Small tables with named rows and columns. After each table, cells are looked up by row and column.

bape
fields: rol, tubuken, mag, purava, kesiki, fug
ran: [111, 183, 117, 116, 123, 75]
mup: [104, 112, 109, 110, 214, 128]
ruzul: [114, 107, 109, 197, 124, 87]
vavibu: [105, 109, 104, 106, 224, 139]
tiz: [105, 198, 130, 107, 109, 124]
lusemu: [109, 205, 121, 111, 104, 144]
pib: [119, 212, 112, 105, 103, 169]
fut: [105, 233, 105, 103, 103, 81]
tulov: [103, 138, 128, 110, 171, 94]
bonasa: [126, 145, 128, 127, 124, 155]
muk: [134, 126, 107, 160, 123, 5]
ruga: [138, 168, 125, 109, 110, 111]
zuzak: [134, 144, 110, 139, 123, 118]
lom: [103, 107, 103, 105, 231, 32]

ruzul, tubuken => 107
vavibu, rol => 105
tiz, tubuken => 198
muk, rol => 134
bonasa, fug => 155
pib, rol => 119
ruzul, kesiki => 124
ruzul, purava => 197
muk, fug => 5
tiz, purava => 107

siv =
,keri,pon,mizik,kerafe,kiz,kupofu,nofova
peti,700,236,773,272,790,342,875
vome,394,565,39,717,560,383,523
degus,559,346,479,411,606,590,405
besube,677,209,479,383,882,342,817
lisuliv,606,346,919,216,422,838,170
fedorot,511,428,186,606,744,300,640

besube, nofova => 817
fedorot, keri => 511
degus, nofova => 405
degus, kupofu => 590
besube, kerafe => 383
peti, keri => 700
Which row has the largest kerafe? vome

Table roroti
	puba	nila	feruloz	lof	rif
silabel	67	85	59	70	64
gavale	69	77	91	19	29
tolak	72	57	55	58	74
lezagid	56	15	78	5	39
dut	32	40	54	48	80

nila of silabel: 85
puba of gavale: 69
feruloz of lezagid: 78
nila of tolak: 57
puba of lezagid: 56
lof of silabel: 70
puba of silabel: 67
feruloz of gavale: 91
rif of lezagid: 39
feruloz of tolak: 55
puba of tolak: 72
Which row has the largest lof? silabel

pevupi:
columns: borok, rut, dak, gamuvok, pud
leg: [787, 535, 383, 515, 599]
sideza: [701, 624, 368, 559, 512]
non: [261, 466, 614, 245, 567]
bur: [681, 396, 635, 533, 508]
pizok: [644, 346, 331, 410, 334]
navu: [376, 523, 461, 200, 469]

What is the borok of sideza in pevupi? 701
What is the rut of non in pevupi? 466
What is the gamuvok of bur in pevupi? 533
What is the pud of pizok in pevupi? 334
What is the gamuvok of navu in pevupi? 200
What is the rut of navu in pevupi? 523
What is the rut of leg in pevupi? 535

noluk
cols = keb, pogid, zad, pifi, demusi
gibo: [194, 112, 118, 64, 120]
zaf: [168, 126, 99, 77, 94]
tokero: [166, 159, 104, 95, 93]
lagapi: [93, 19, 119, 106, 142]
gipe: [106, 179, 58, 92, 30]
dediz: [75, 20, 112, 95, 132]
kug: [35, 50, 81, 129, 87]
rul: [47, 42, 101, 113, 114]
kufilu: [95, 41, 138, 95, 162]
rulub: [30, 38, 82, 134, 91]

What is the pifi of rulub in noluk?
134
What is the zad of kug in noluk?
81
What is the pifi of lagapi in noluk?
106
What is the pifi of rul in noluk?
113
What is the zad of lagapi in noluk?
119
What is the keb of rulub in noluk?
30
What is the demusi of gipe in noluk?
30
What is the keb of rul in noluk?
47
Row with the largest zad: kufilu

bod.tsv
	mub	vot	rulizip	fogire	dal	gimal	loz	nekodi	sebep	nukam
funa	53.1	1.3	20.5	-60.5	-1.1	-10.6	-39.9	3.8	-94.2	-38.8
bupore	-49.6	-17.6	-11.7	-9.2	-46.3	-65.5	22.5	48.1	35.8	-36.4
zesab	57.9	-8.2	2.0	-19.6	9.3	20.9	-28.4	44.8	-55.6	-29.2
tulogo	69.8	-19.7	-9.4	-34.5	-33.4	-26.4	-15.9	-26.6	-64.8	-19.4
nav	-30.1	4.9	-16.7	-5.9	-31.3	-46.5	0.9	35.9	23.7	-4.5
rumak	68.4	-10.2	-9.6	-9.8	4.6	-40.4	-29.4	-19.8	-48.6	-28.6

What is the nukam of bupore in bod? -36.4
What is the rulizip of bupore in bod? -11.7
What is the sebep of nav in bod? 23.7
What is the nukam of funa in bod? -38.8
What is the fogire of rumak in bod? -9.8
What is the mub of tulogo in bod? 69.8
What is the sebep of rumak in bod? -48.6
What is the nukam of zesab in bod? -29.2
What is the gimal of bupore in bod? -65.5
What is the fogire of funa in bod? -60.5
What is the sebep of zesab in bod? -55.6
What is the dal of zesab in bod? 9.3
What is the sebep of bupore in bod? 35.8
What is the gimal of tulogo in bod? -26.4

